Each row has a class, written after it.
[  33  175   68   -3  118   79 -424 -347 -187    2 -427  -76   60  175
   81 -173  333   49  130   -2   -7  261  297 -151  -22  220 -105  259
   -8  227   85   29   57 -310  141 -165 -439  240    6  177  -24  -33
   22]
(160)
[ -19  489   30   66 -324  -85  253  210 -170 -205  248  226   59 -191
  173 -138  116  106  232   73  164 -100  -13 -221  304 -133  -52   89
  227   -6   84  -46  251  -79 -711 -135  344  231 -113  -33   71  -41
  132]
(108)
[  -4   11 -166  215 -173 -435 -149  134  -12   88  147   34  134  136
   38  -73   45   27  311  246  263 -131   15 -457 -354  185  -25  380
  508 -191  -89  324   48 -123  -41  289  -91   86   88 -129  -11  -97
  -82]
(7)
[ 117  -97  247   88   78 -283  315  187 -110 -236  341   46 -128  258
 -217  112 -169  243  -66 -148  -36  293 -125  369  298  -83   53  -54
 -100 -152 -193 -286  369  316   43 -683  208  252  147  482   30  297
 -291]
(56)
[ -59   56  -72 -177 -392   84 -264  -32  213 -360 -259  207  103   24
 -185  -73   93   11 -183  246    2   78  208  278  193  273  -83  133
  331  143  158   11   70  -89 -126 -417   81   12  -58  -38    4   44
 -198]
(7)
[-197  551  -34  219 -555 -162  -41  178  -19   75  200  194  120 -148
  179 -177  143   41   39  542  309   13    3 -410  145   45  -91  222
  565  151  -93  128   30  -80 -351  135 -126  256  -93 -174  -84 -118
  264]
(7)
[ -43  323 -120  -33  152  470  236 -202   95 -271 -215  -83 -143 -119
 -509   56   94   72 -527   85  192 -265  336   -9  208 -218 -145  243
   56  106  290 -234 -108   74 -415 -481  180  -42  161   40  127   -3
 -215]
(7)
[  -1  243 -187 -145  -53  -53  243 -112  -98 -200  -39 -118 -202  -79
  371  -11  -64   38  -25  337 -244  531  161   60   32  249  130   31
  -14  163  -45   96   -9 -355 -310  102   48  -79   16   75  -87  -66
  -26]
(29)
[  59    4  280   42 -229 -191  196  -31  -87 -490  191   42  -23   -4
  247  158   58  332 -192    8  259 -172 -263  -62  224  -99  193 -244
 -151 -113  -80   35  410  299 -177 -341  493  152   82  252 -238  -36
  267]
(134)
[-150  129  -72  209 -110   26 -128  324   64   16   45  315  177   98
  106 -351  -19  112 -102  129  230 -300   44 -433  130   -9   75  163
  215   63  138   70  307 -284 -759 -269   66  343 -156  -60 -166   -9
  337]
(134)
[-109  518  -42 -123  -86 -151  128 -369  238 -173 -112 -281 -174 -395
  495 -202  173  217 -137  -73  -46  322 -122 -170 -130 -101    5 -269
 -103   82  -55  509 -161 -135 -181  234 -178 -305 -247   37  -35 -282
 -151]
(143)
[  57  749  -25   29 -237 -330  172  403  359  -82  291  227   12  -19
  178 -288   -2  295 -147   24  257 -165  148   18   38  125  -85  131
  171  174   12  131  224  -73 -801  -90  303  107 -187  -70   89   36
   41]
(108)
[-330 -378  -37  189   77  131   23   52  -96  129 -277  349 -287  154
 -112  -64 -212  -76 -237  -59  112  427 -391 -347  224  -47   63  142
  220  -44  -90  -74  212  -19   -6   85 -222  380   37 -290 -154   10
   -2]
(143)
[ -89  118  -87  241 -199  281   24  -20 -333  197  173  -62  124 -145
  -53   49 -551  191 -122 -132 -368   65  -83   -8  147 -385  124  352
 -442  636 -100 -115 -146  -26  182  472 -189 -306   68  -86 -275 -105
  -46]
(143)
[-109  490 -100  293 -377  277 -168  330  -54   -8  219  195   70  273
  185 -295  212  216  -88  207   50 -175  -39 -160  233 -180  -54  178
   32  239   64  155  191 -135 -456   29  -75  274  -53  -58   14 -103
  416]
(7)
[ -66  507  125  285 -301 -200 -159  274 -149  102   33  187 -129   26
  202 -162  256   33  137  320  899  -32  392  -87  338  160   -5  365
  384  -79    1  145  177  148 -539 -330  400  526   96   43   68  -11
 -302]
(56)
[ -42   64  -45 -207   87 -122  -49 -101  203 -371 -287 -102 -140 -296
  -70   89  -69 -215   30  -83  178   50  193  113  -63  220 -107  140
  276  116   54 -197 -153   -3   73 -599 -222   44  181  -44   29  -12
 -285]
(108)
[-199   68 -267  185 -121  -69  -19  324  -61  206  204   43   11  -83
 -298 -135 -209  -17   53  246   67   84 -116 -376 -147   15 -130  340
  178  145 -128   48 -130   84 -156  225   -1   48   29 -191   14 -105
 -113]
(143)
[ -81  183 -214  -48  151 -490 -104  353 -139  483  205   16   43  -56
   -8  -66 -201 -282  261 -109 -167   25   50 -239 -110  132  -11  182
   74  124 -103  281 -144   28 -165  342  -31  -15 -101 -170  -94  -26
  -66]
(108)
[  50 -242 -256  131   89  -73  116  345  -19  297 -141   26  -30  222
  -93   41 -164   34  128    3    8  -56 -290    6   -6  -13  -24  393
 -156   -4 -149  -91  -65   43  -36  150  -99   64  151  -97   43 -100
  129]
(29)
[ 107  135   79    7 -172    8 -137  -68  302   22 -112    6 -162   48
  409  -14   64  183 -135  -15 -139  420  102  152 -264   20   61  -77
 -228  188 -224  485 -242 -356 -129  347   15  -94 -214  -74  147  -60
  -37]
(108)
[  11  175   76 -140  451 -413  292 -331   49 -151  262  -82  170   -9
  -29  -82   -5  109 -205   -7 -254   54 -387 -215 -173   46  -51 -278
   60 -204 -412  108  261   69  121  223   19  -47 -145  145  153   55
 -251]
(143)
[ -42  328  104  -28  -80 -391 -182 -175 -134 -171 -143   -2  -82  -63
  116  103  136  -12  -24   11   42  247  165 -301   84  183   -1   -7
 -302  181  219  101  127  -67  -80   -3  -30  128  -84  246  -23   50
  -82]
(29)
[-322   19  -78 -200   70 -445   20 -181 -233 -228  -20  -74 -136 -177
   52  -13  145  -48   96   35 -186  206  -55 -515  -10   48  181  161
  -16  -15   19  208  129 -124 -243   12 -143   69   82   68  -39 -188
  -25]
(56)
[ -82  470  -28  212   50 -169 -212 -307 -285    4  -24  196   18  226
  165 -102   91 -137 -179  -27 -143  284   24 -334   -5   40  257  154
   36  151 -156  354   19  -82  117  316   -5  208   77   58  -95   76
 -201]
(134)
[-203  -62  189  126   48  -11 -443 -211 -160 -302 -396   83 -132  156
  102 -121  273 -396    2 -112  168  151  210 -519  254    8  135   71
   30 -144  373   68  170 -276  209   15 -242  383  243   43   64 -152
 -226]
(143)
[-127  298  154  -45  122   95 -222 -400 -343 -156 -193  134   91   46
  276  235  -24   54  -73   -3  -30   76    2 -241  187  264  203   36
 -261   92   55  -36  264  -21  106 -235  -70  -70  194  280 -129   52
 -260]
(160)
[-294  343  -37 -125  382 -484  179    3   76  -59  112   43   14  -77
  199  -75    6  100  -98  172  -11  183 -299 -341   67  168  212  142
  448 -148 -375  432   -9   88 -155  515 -101  219   77 -262  100 -103
 -398]
(134)
[-131  -81   11  137  197  172  -46  -29   16  144  -96  222 -205  182
  177 -191 -115 -148 -312 -128   87   11   23 -260   36 -249   50   34
  -80   47   90  113  161 -140  -24  218  -29  122  -77 -113  -49 -170
  157]
(134)
[-142 -113  -39 -153  140  -42  -56   15   34  170 -318  128 -144 -174
 -152  -71   86 -383 -144 -367   29 -124  -98 -189  257 -227  113    8
   76  -99  199   64  -26   45  -53  181  -31  201 -181 -355   82   68
 -134]
(7)
[ 162   57  -65  143   -5 -204   28  278  139    3  176   56  -26  131
 -149  -80 -203  -81  138 -340 -156  -58   -6   62 -195  -17  -20   69
  374  -69  -64  284  -20  -85  -63 -138  139   69  -57 -145  -79   22
 -117]
(20)
[ 323  346   10  -99 -134   33  101  -48  107 -411   22 -176  133 -263
 -103  -11   56  181  191  118  133    8  514  277   -8  127  -99  152
  483   70  -21 -178 -124  108 -128 -615  287  181   63  198  175  154
 -551]
(20)
[-245  310   12    1  306 -303 -101 -361 -225 -105  -58  230  103   45
  -82   -8 -163   55 -205  -58 -197  246 -166 -504   40   47  104   63
  224  100  -94  212  306 -216 -147 -177 -152  327 -125   84 -138   82
 -136]
(143)
[-284 -148 -105   37  109 -177   34  173  -71  310  -48   42  -74 -135
 -268  -41 -474 -136  247 -311  -33  121  -70    4 -136  -88  -29  138
  142  284 -167  -69 -197    5  137  393  -83 -134  -77 -349 -219    7
 -196]
(160)
[ -77  134   91  -69 -347 -369 -417 -338 -189 -225 -352 -126 -134 -309
 -112  -72  258 -263   82  -30  235   68  369 -241    2  146   -7   39
  294  100  324  188   26   87   54 -204  102  -84   69   58 -236   37
 -259]
(29)
[-365  108  -30    5  277 -197   93  136  188   48 -159  189 -255  -76
 -128 -260 -339 -258 -385 -114  161  176  -77 -502  155 -230  -35  -25
  -78 -105  156   85  102   10 -262  244  139  -70 -217 -203  -73 -191
 -180]
(108)
[ 163  102 -111 -211  203  177   67 -439   -3 -437 -576 -337 -209  -45
  239   65  432  138  -45  326   53  172   50  163  -13   84  -40  280
 -182  157   27  -58 -333  -68  -35  168 -103    4  207  -32  407   79
 -117]
(134)
[-195  669 -108  303 -540  -96   23  351  157 -169  302  325  158 -204
  -50 -362 -120  124  -94  338  164  -73  121 -278  245  -30 -140  157
  510  149  125   37   46   -5 -505 -446  232  234 -194   16   15   77
 -387]
(160)
[-127  244   35   57  -12  190 -288 -485 -279  -73 -285  170  -24  -12
  139 -113  173 -113 -354 -113   49  288  185 -363  218   51  195   82
 -105   92  171  152  296 -235  177   74 -138  295   40   85 -189 -227
 -158]
(29)
[ 202 -148    4 -249  394 -119  414 -144  209  -15  311 -159   56   32
   84  173  -31  326 -252 -169 -301 -108  -48  376   27   71   75 -129
    3  -95 -385  -67  244  330  186 -238 -188  120   17  139   76  114
 -155]
(143)
[  56 -115  -27  418 -195  397   28  237  -36  159   23   -8 -120 -112
   59 -118 -247 -304  184   33    9 -399  256   -8   54 -316  -73  300
  -75  279  150 -303 -197    4  169  245   23   64   77 -124 -113 -225
  419]
(29)
[ 324   13   24  -35 -261  355    8 -316   -1   64  189 -177   41  -23
   33   96   41   36 -392   36    4 -170  486  472 -114   37 -180  -61
 -125  217   29 -118 -162 -138  296 -604   83 -449  -54   74  -44   43
 -115]
(108)
[ 104  224   37  300   39  389 -263  -64   38 -152 -283  -52  -41  217
  -86 -263  132 -115  -64  -36 -228   35  597  -30  107   59  -38  366
  209  205  277   82 -103 -445  -23 -128 -143  274  206  166    5 -135
 -187]
(7)
[ -10  -20   64  297 -132   12  -24  -21    3   30  384  -34  -94 -100
  169  -25 -140  118  -72  -97 -120 -192  -20 -167 -337 -117    2   42
   34  131 -205  278   22   12  165  133   36  -74   -1 -300  -22  -58
   86]
(108)
[-239 -150 -290  -56   19 -259   73    6   31   73 -276  102  -38 -189
 -264 -100 -164 -478  181  180  -36 -284 -247 -134  -42  122 -159  282
  338  -36   91  -10 -225  103   81  464   98 -273  -22 -333 -106 -134
  -35]
(160)
[ -59  214 -212  -25   23 -515  196  404  -97  216  239   29  121  -40
   53  130 -334  -82  353  219  -72   21 -325 -121  -46  183  -33  204
   87  163 -344  -50 -211  231 -112  360  -44  -82  -28 -121 -144   25
  187]
(29)
[ 270  -95  162  -97   72  147  167   -5  124 -207  -61 -144 -110  178
   29  216  -10  425 -287  -15   44   54  121  335  112   74   16 -277
 -574   -1   26 -309  340  351   34 -135  356   -7  -15  295   26  224
   39]
(29)
[-165  409  136  142   41 -169 -158 -299 -342    1    1  -27   88  -81
    5  -37  141  -55   80  107 -264  168  226 -312   77   74 -168  -31
  289  247  -12   14  164 -266   67   -1 -212  295   45   70  101   95
 -210]
(108)
[ -71  409  -10  413 -169  409 -166  263   12  240  170  236  -17  -22
   59 -395 -110  -50 -106 -132   -9   -2  138 -337   88 -375  -34  223
  234  235   53  112  142  -53 -282  -40 -240  220  -61 -119  -75  -91
  145]
(134)
[-361  293   21   97   23  -37 -301   15 -219 -310   54  137  -80  -97
  168 -197   82   23  171   29  -96  226   14 -575   34  -89  146   -1
  119   96  -10   84  401   24 -189    6 -125  458  166  155  188   -5
 -283]
(29)
[ 152  510  -68 -192  105  121  283  -88  114 -204 -117 -171  -26 -193
  120  223   51   45 -182  375  152   37 -117  387  236  130   36   48
 -262   -3   70   39 -435  195 -215  168  280 -335   75  199   89    7
 -177]
(134)
[  -6  557  -89 -142  -42 -267  102  148  492 -189   88 -167 -159  -59
  395   57   50  214 -179  260  170 -130   91  346  -95  181   85 -201
 -182  -25   80  240 -151  111 -290  227  200 -297  -35  -54  317  202
 -332]
(56)
[-135   19  214 -209  178 -331   30 -385  -26 -394   23   42   42  -62
  188  239  -61  190  -53  -77  188   49 -271   -3  -10  226  164 -291
   79 -200  -64    4  400  214  322 -130    2  -29  -24  167 -168  112
 -199]
(134)
[ -46  548  138   50 -258 -388 -324  -35 -199 -371   30  149  110   -4
   41  -76  242  -16  159  107  198   62  290 -229  115  181  253  334
  120  102  -13  192  284 -166 -448   42  241  375   52   20  136  196
 -306]
(56)
[ -73  -94 -109 -104 -390 -191  -22   44  351 -211 -186   95 -278 -184
 -285   25  -17 -164 -258 -190  476  108   24   39  -15  -62  -29   80
  146  -84  204 -142   47  234  134 -575 -120  100 -151 -124 -188  -13
   12]
(56)
[ 213  -25  -92  345 -188  451  -74  247 -235  294   28  141  -60  339
   49  -57 -166 -119  247 -167    7  307  336  230   49 -178  -65  232
   54  148 -221   24 -133  -50  -56   23  128   62  128   62 -197 -122
  -26]
(108)
[-135  692  161  268  -38  536 -184  350  188  131   76  357   89  160
  178  -62 -142  293 -211  162  608 -338  198 -177  225 -103 -114  233
 -128  184  289 -199  140  -45 -367 -157  -17   76   47  -89  264 -100
   98]
(7)
[ 146  639 -145    8  154 -271  332  231  354 -244  183   35 -133  -58
   92 -174  121  140  -10  176  -83  288 -178  121    7  424   29  126
  318 -322  -23  428  -13   88 -602  292  196   16  103   12  179  107
 -379]
(108)
[-112  -89   42  149  167  318  247 -288 -224 -344 -126 -260  -82  -17
 -362 -100  251   43 -203  135 -235 -157 -155 -227  276 -122 -123   82
    2 -105   80 -244   50  166  149  220   65  -23  182   31   77   -1
 -269]
(20)
[  89   19   40 -163  354    6 -217 -353   87 -199 -257  -51  134 -224
 -185  257  -56  -20 -187  -90  394 -292  238 -327 -139  197  168  453
  167    3   91 -218  106  -53  259 -331 -303  468   91  -14   19   17
 -231]
(143)
[ 320  171  -75 -173 -161  263  250 -293  206  -23 -327 -268 -259  -53
  296  256  342  129 -227   23  -68   44  121  578   49   39   83  126
 -189  111 -200  125 -422   83  208  321  102 -156   41  -73  191  -65
 -207]
(29)
[-322  308  -12 -166  511 -338 -223  -52  -38 -162  128  296  142  281
   -2    5 -203  -34 -167   19 -293  231   13 -569  -74  218  299  -27
  242  -56  -34  254  206 -337  -62   36 -120  414 -135  -30    9  169
 -271]
(160)
[ -59  -91   84  197 -270  307  152  265  115  -30  249  170  -99 -167
  237 -334   49 -125 -131  189  -18 -279  159 -393  188 -220 -120  174
  157   99   77 -184  259 -148 -365  135 -104  234  -85 -165   22 -297
  444]
(56)
[ -79  293 -153    5 -129  107  -31 -397   59 -181 -605 -196 -368  -82
  124 -133   55  -82 -114    3 -164  586  191  -24   53   81   86  231
  173   67  116  196  -83 -254  -74  221 -263 -254  -89 -160 -217   75
 -339]
(108)
[ 339  444   96  311 -371  348  116  232  160  -54  169 -111  -67 -139
  376  122  138  292  104  258  524 -215  256  359  138    8 -206  149
  179  126  -80   55 -209  264 -314 -149  145   84  124   88   95   28
 -123]
(7)
[  96  303   46  296 -450  535 -187  146  -98  155  217  129  129 -244
    1  -28   39  254  -23  138  346 -206  192   21  171 -194 -125  287
  -22  228  120   68  116   17 -380 -256   95  167   49  134   85 -176
  -48]
(143)
[   7  555  -57 -247 -141  200   50 -245   43 -153 -202   73  143 -168
  430  176   48 -121   66  377 -125  407  -73 -106  -48  144  146 -234
  160  -43 -179  200 -168 -389 -173  388  141 -114 -267  -43   60  -94
   -5]
(134)
[ -54  -67   48   80  326   42  123 -110  153  182 -298   -5 -299  232
 -362 -181 -181  -49 -503 -431  -79  -53  112 -150   82 -508   -8  210
  198  -47  -37  156  197  -31  136  -78   77  207 -211 -261 -119 -209
   54]
(7)
[ 236   21 -164  -47   -9  326  196 -212   15 -541 -356 -241  -20  -14
 -524  -91  145   -4 -235 -113    2  114  199   19  167 -110 -176  192
  181  -34  144 -318   17   35  -63 -554   95  117  -56  164 -166   56
 -292]
(134)
[ -69   40  109  119  191   57   -2 -238   57    9  -44  -41  -73  -78
 -141  -87 -100 -107 -181 -236 -143 -397  108   58    5 -266  -99  -24
  186   46   98    5  254  -30  272 -164  -28   82  -20  -45   82  -84
 -107]
(20)
[-128  345  -82  -11 -283  441   -5 -209  228 -162 -382  -33 -160  -35
  306  118  -56  215 -257  327  415  218    2  354   60  -27  172  -53
 -111   59 -143   70 -298   51  129   16  268 -172  -14   88 -120 -182
 -237]
(160)
[  27  273    8  359 -124  538   51  -21  244  -42   25  -95  117 -190
  337   20   65  308  138  374  451 -334   71   31  -72   19  -17  193
  174 -150 -102  -31  -69    9  -81   96 -141   -4   89 -138  255  -27
 -215]
(7)
[ -60  521  -20   20  -26 -124 -170 -338  -61 -352 -153   39    6   37
   98   73  231   -6 -209   96   53   58   29 -210  144  117  143  195
  -58  118   74  120   42   26   40  180 -186  197   30   -4   81  168
 -268]
(20)
[-227  -81  -37   90  217   54  145   36  350 -110 -229   16 -177  -49
 -275 -435 -115  -79 -396 -166  173 -183 -187 -488  -55 -295 -106   27
  178 -233  165  114  155   -8 -239  104   88 -176 -209 -288 -166 -285
  113]
(134)
[-448 -220  -50   48  -68   59   61 -194  -82 -150 -369   48 -402  152
  -82 -213  200 -252 -209  312   56 -139    1 -363  173 -227  -26   98
 -101   -6  353 -227  310 -226 -160   92  -53    8    1 -143  -43 -149
  618]
(160)
[-288   42   99  127  -26  -30 -185  -88 -270 -144 -142  156   -7  -20
    5  -30 -124 -108   13  129   -3  232  181 -392  216   42  198  237
  142  126   65  -69  115 -300  -39 -172  -78  296  207  237 -135 -154
 -227]
(29)
[ -20    3  -86  -22  173  325 -141  -29 -189  328 -173   46   61  120
 -164  202 -265  149  -53  -85  175   37  -19 -186  -82  -49  -17  186
   -7  128   29  -65 -176   20  106  -18  -37 -104  -26 -255 -131    0
   59]
(143)
[ 313  357 -169 -210  267   93  139  125  352 -253   31 -232 -108 -141
  -43  260   91   45 -201  205  201  258  415  202   22  491    6  313
  -67  -10  -40 -186  -29  309  -96 -209 -311  327  246  145  217  208
 -524]
(160)
[ 150  179  -21  -28  -44   35 -256 -418 -213  -40 -188   46  107  113
   60   56  177  223 -300 -140   51   83  151 -106  -33  -79 -123   42
   -8  300   23  183   30 -130  136 -151  -95  169  -12   62   10   67
 -286]
(160)
